Below are the code and all the weights of a small trained network. Each question names an input and a class and asks about switching units off, where a switched-off unit gives its printed mean instead of its output.

import numpy as np


def w(rows, s, z=0):
    codes = np.array(rows[::2]) - 128.0
    scale = np.full(codes.shape[1], s)
    scale[-1] = z or s
    return codes * scale


def norm(h):
    return h / np.sqrt((h * h).mean(-1, keepdims=True) + 1e-5)


def f(y):
    return y / 2 * (1 + np.tanh(0.7978845608 * (y + 0.044715 * y**3)))


def log_softmax(a):
    a = a - a.max(-1, keepdims=True)
    return a - np.log(np.exp(a).sum(-1, keepdims=True))


def net(x, mask):
    res = np.array(x, float).reshape(1, 2) / 4 @ E
    u = 0
    for l in range(4):
        y = f(norm(res) @ A[l][:, :-1].T + A[l][:, -1])
        res = res + np.where(mask[u : u + 7], y, B[l][:, -1]) @ B[l][:, :-1]
        u += 7
    return log_softmax(norm(res)[-1] @ U[:, :-1].T + U[:, -1])


A, B = {}, {}
E = w([
[190,225,61,204],'x0',
[63,254,161,115],'x1',
],0.0031)
A[0] = w([
[17,101,224,110,64],'0.n0',
[68,187,187,85,93],'0.n1',
[28,105,30,96,21],'0.n2',
[150,179,112,146,134],'0.n3',
[134,98,96,90,167],'0.n4',
[230,130,117,186,3],'0.n5',
[114,2,234,201,126],'0.n6',
],0.008,0.0012)
B[0] = w([
[2,185,93,91,228],'0.n0',
[74,134,107,107,195],'0.n1',
[138,75,93,224,125],'0.n2',
[126,172,178,92,163],'0.n3',
[101,144,188,64,151],'0.n4',
[28,24,54,192,186],'0.n5',
[199,22,116,74,253],'0.n6',
],0.0065,0.0048)
A[1] = w([
[255,103,199,6,98],'1.n0',
[37,80,168,153,1],'1.n1',
[177,208,172,175,68],'1.n2',
[103,60,214,57,28],'1.n3',
[240,51,98,201,109],'1.n4',
[97,40,48,127,28],'1.n5',
[96,70,105,190,168],'1.n6',
],0.0087,0.00075)
B[1] = w([
[89,145,199,39,216],'1.n0',
[134,135,147,179,169],'1.n1',
[156,81,197,254,156],'1.n2',
[102,128,156,172,211],'1.n3',
[73,188,74,108,211],'1.n4',
[200,125,115,153,254],'1.n5',
[233,162,130,106,186],'1.n6',
],0.0074,0.0052)
A[2] = w([
[136,235,49,125,82],'2.n0',
[150,153,15,128,150],'2.n1',
[99,141,163,252,185],'2.n2',
[124,223,213,199,208],'2.n3',
[111,106,138,34,56],'2.n4',
[82,2,144,57,6],'2.n5',
[120,116,224,77,187],'2.n6',
],0.0078,0.0023)
B[2] = w([
[190,122,138,128,180],'2.n0',
[167,106,140,165,193],'2.n1',
[63,81,122,46,222],'2.n2',
[153,8,82,143,233],'2.n3',
[183,92,128,70,206],'2.n4',
[124,117,152,138,254],'2.n5',
[172,146,108,120,218],'2.n6',
],0.012,0.0041)
A[3] = w([
[142,101,151,59,7],'3.n0',
[252,131,148,71,172],'3.n1',
[180,152,43,214,201],'3.n2',
[130,141,64,62,41],'3.n3',
[133,142,139,140,50],'3.n4',
[254,97,142,201,159],'3.n5',
[62,168,169,59,173],'3.n6',
],0.0098,0.0021)
B[3] = w([
[188,164,150,82,182],'3.n0',
[107,183,220,171,254],'3.n1',
[243,64,133,235,197],'3.n2',
[79,196,138,87,149],'3.n3',
[90,159,130,145,110],'3.n4',
[57,210,132,165,225],'3.n5',
[101,254,34,189,194],'3.n6',
],0.0076,0.0064)
U = w([
[156,197,221,12,44],'0',
[165,163,118,215,253],'1',
[6,239,31,79,96],'2',
[67,14,53,87,58],'3',
],0.014,0.0016)

Each question gives the input, the list of numbers given to net, and the class t.
The units are the neurons (one row each of A and B). Each row of codes is followed by its name. A weight is (code - 128) times the scale printed after its matrix; where a second scale follows, it is the last column's (A, B and U).
mask holds one flag per neuron, layer by layer. A switched-off neuron (its flag False) gives its mean, the last column of its row in B, instead of its output. The means were averaged over made-up inputs and are rounded, as every weight is.
A unit's drop is (log p(t) with every unit on - log p(t) with that unit switched off) / (log p(t) with every unit on - log p(t) with every unit switched off).
most important unit: the unit with the biggest drop
k most important neurons: the k neurons with the biggest drops, biggest first
top k neurons in layer l: the k neurons of layer l with the biggest drops, biggest first
drop of u: that unit's drop, to one decimal
input [8,4], class 3: most important unit : 2.n2
input [-8,1], class 2: top 2 neurons in layer 1 : (1.n3 1.n6)
input [0,7], class 2: 3 most important neurons : (1.n5 1.n6 0.n1)
input [3,5], class 3: 2 most important neurons : (0.n6 2.n3)
input [-7,-1], class 0: top 2 neurons in layer 0 : (0.n6 0.n5)
input [5,8], class 3: 2 most important neurons : (2.n3 1.n2)
input [0,3], class 2: 2 most important neurons : (1.n5 0.n1)
input [3,6], class 3: 2 most important neurons : (2.n3 1.n2)
input [8,1], class 3: 4 most important neurons : (0.n6 0.n3 1.n2 2.n2)
input [4,1], class 3: 2 most important neurons : (0.n6 0.n3)
input [0,5], class 2: 3 most important neurons : (1.n5 0.n1 1.n6)
input [0,-1], class 0: top 2 neurons in layer 0 : (0.n6 0.n0)
input [-1,-1], class 0: drop of 2.n2 : 0.0
input [8,7], class 3: most important unit : 2.n3
input [1,1], class 3: drop of 0.n6 : 1.1
input [4,4], class 3: drop of 0.n6 : 0.4
